grid =
[[ 4.42  2.29 -1.87 -2.96 -1.71  0.50  0.62 -1.64  1.33  1.62  1.96  2.34
   2.65  1.38  2.14]
 [ 1.11 -0.01 -2.27 -3.00 -2.24 -1.08 -1.06 -2.22 -0.56 -0.51 -0.26 -0.18
   0.22 -0.55 -0.23]
 [ 0.61 -0.23 -1.94 -2.56 -1.94 -1.08 -1.09 -1.94 -0.66 -0.68 -0.46 -0.46
  -0.04 -0.66 -0.47]
 [ 4.55  2.38 -1.98 -3.46 -1.95  0.28  0.28 -1.92  1.31  1.33  1.85  1.92
   2.85  1.32  1.86]
 [ 3.88  2.45 -0.51 -1.66 -0.55  0.91  0.85 -0.55  1.69  1.55  1.99  1.87
   2.81  1.67  1.90]
 [ 4.92  2.45 -2.53 -4.13 -2.46  0.09  0.11 -2.42  1.24  1.30  1.86  2.01
   2.95  1.25  1.90]
 [ 0.65 -0.22 -1.95 -2.54 -1.93 -1.05 -1.05 -1.93 -0.64 -0.62 -0.42 -0.39
  -0.02 -0.64 -0.41]
 [ 0.62 -0.27 -2.01 -2.59 -1.98 -1.09 -1.06 -1.97 -0.69 -0.62 -0.44 -0.37
  -0.07 -0.68 -0.40]
 [ 1.03 -0.02 -2.15 -2.87 -2.13 -1.05 -1.05 -2.12 -0.55 -0.54 -0.29 -0.25
   0.20 -0.54 -0.28]
 [ 0.93 -0.12 -2.23 -2.84 -2.18 -1.08 -1.06 -2.15 -0.62 -0.56 -0.35 -0.24
   0.06 -0.61 -0.32]
 [ 0.60 -0.27 -1.97 -2.56 -1.95 -1.08 -1.06 -1.94 -0.68 -0.62 -0.44 -0.38
  -0.07 -0.68 -0.41]
 [-5.61 -2.81  2.88  4.67  2.80 -0.13 -0.15  2.74 -1.42 -1.48 -2.12 -2.29
  -3.35 -1.44 -2.15]
 [-0.41  0.27  1.73  2.27  1.75  1.03  1.08  1.74  0.65  0.75  0.53  0.60
   0.12  0.66  0.60]
 [ 4.85  2.40 -2.51 -4.06 -2.42  0.11  0.15 -2.38  1.21  1.34  1.86  2.05
   2.89  1.23  1.93]]
grid[0, 0]	4.42
grid[:, 5]	[0.50, -1.08, -1.08, 0.28, 0.91, 0.09, -1.05, -1.09, -1.05, -1.08, -1.08, -0.13, 1.03, 0.11]
grid[3, 3]	-3.46
grid[8, 7]	-2.12
grid[11, 14]	-2.15
grid[1, 7]	-2.22
grid[3, 5]	0.28
grid[8, 10]	-0.29
grid[3, 6]	0.28
grid[:, 2]	[-1.87, -2.27, -1.94, -1.98, -0.51, -2.53, -1.95, -2.01, -2.15, -2.23, -1.97, 2.88, 1.73, -2.51]
grid[3, 0]	4.55
grid[2, 2]	-1.94
grid[11, 11]	-2.29
grid[:, 9]	[1.62, -0.51, -0.68, 1.33, 1.55, 1.30, -0.62, -0.62, -0.54, -0.56, -0.62, -1.48, 0.75, 1.34]
grid[10]	[0.60, -0.27, -1.97, -2.56, -1.95, -1.08, -1.06, -1.94, -0.68, -0.62, -0.44, -0.38, -0.07, -0.68, -0.41]
grid[12, 7]	1.74
grid[8, 8]	-0.55
grid[:, 10]	[1.96, -0.26, -0.46, 1.85, 1.99, 1.86, -0.42, -0.44, -0.29, -0.35, -0.44, -2.12, 0.53, 1.86]
grid[11, 7]	2.74
grid[7, 13]	-0.68
grid[:, 7]	[-1.64, -2.22, -1.94, -1.92, -0.55, -2.42, -1.93, -1.97, -2.12, -2.15, -1.94, 2.74, 1.74, -2.38]
grid[:, 1]	[2.29, -0.01, -0.23, 2.38, 2.45, 2.45, -0.22, -0.27, -0.02, -0.12, -0.27, -2.81, 0.27, 2.40]
grid[9, 8]	-0.62
grid[2, 3]	-2.56
grid[7]	[0.62, -0.27, -2.01, -2.59, -1.98, -1.09, -1.06, -1.97, -0.69, -0.62, -0.44, -0.37, -0.07, -0.68, -0.40]
grid[6]	[0.65, -0.22, -1.95, -2.54, -1.93, -1.05, -1.05, -1.93, -0.64, -0.62, -0.42, -0.39, -0.02, -0.64, -0.41]
grid[12, 4]	1.75
grid[9, 1]	-0.12
grid[2, 14]	-0.47
grid[0, 7]	-1.64
grid[8, 5]	-1.05
grid[12, 6]	1.08
grid[12, 0]	-0.41
grid[13]	[4.85, 2.40, -2.51, -4.06, -2.42, 0.11, 0.15, -2.38, 1.21, 1.34, 1.86, 2.05, 2.89, 1.23, 1.93]
grid[2, 1]	-0.23
grid[9]	[0.93, -0.12, -2.23, -2.84, -2.18, -1.08, -1.06, -2.15, -0.62, -0.56, -0.35, -0.24, 0.06, -0.61, -0.32]
grid[9, 11]	-0.24
grid[:, 3]	[-2.96, -3.00, -2.56, -3.46, -1.66, -4.13, -2.54, -2.59, -2.87, -2.84, -2.56, 4.67, 2.27, -4.06]
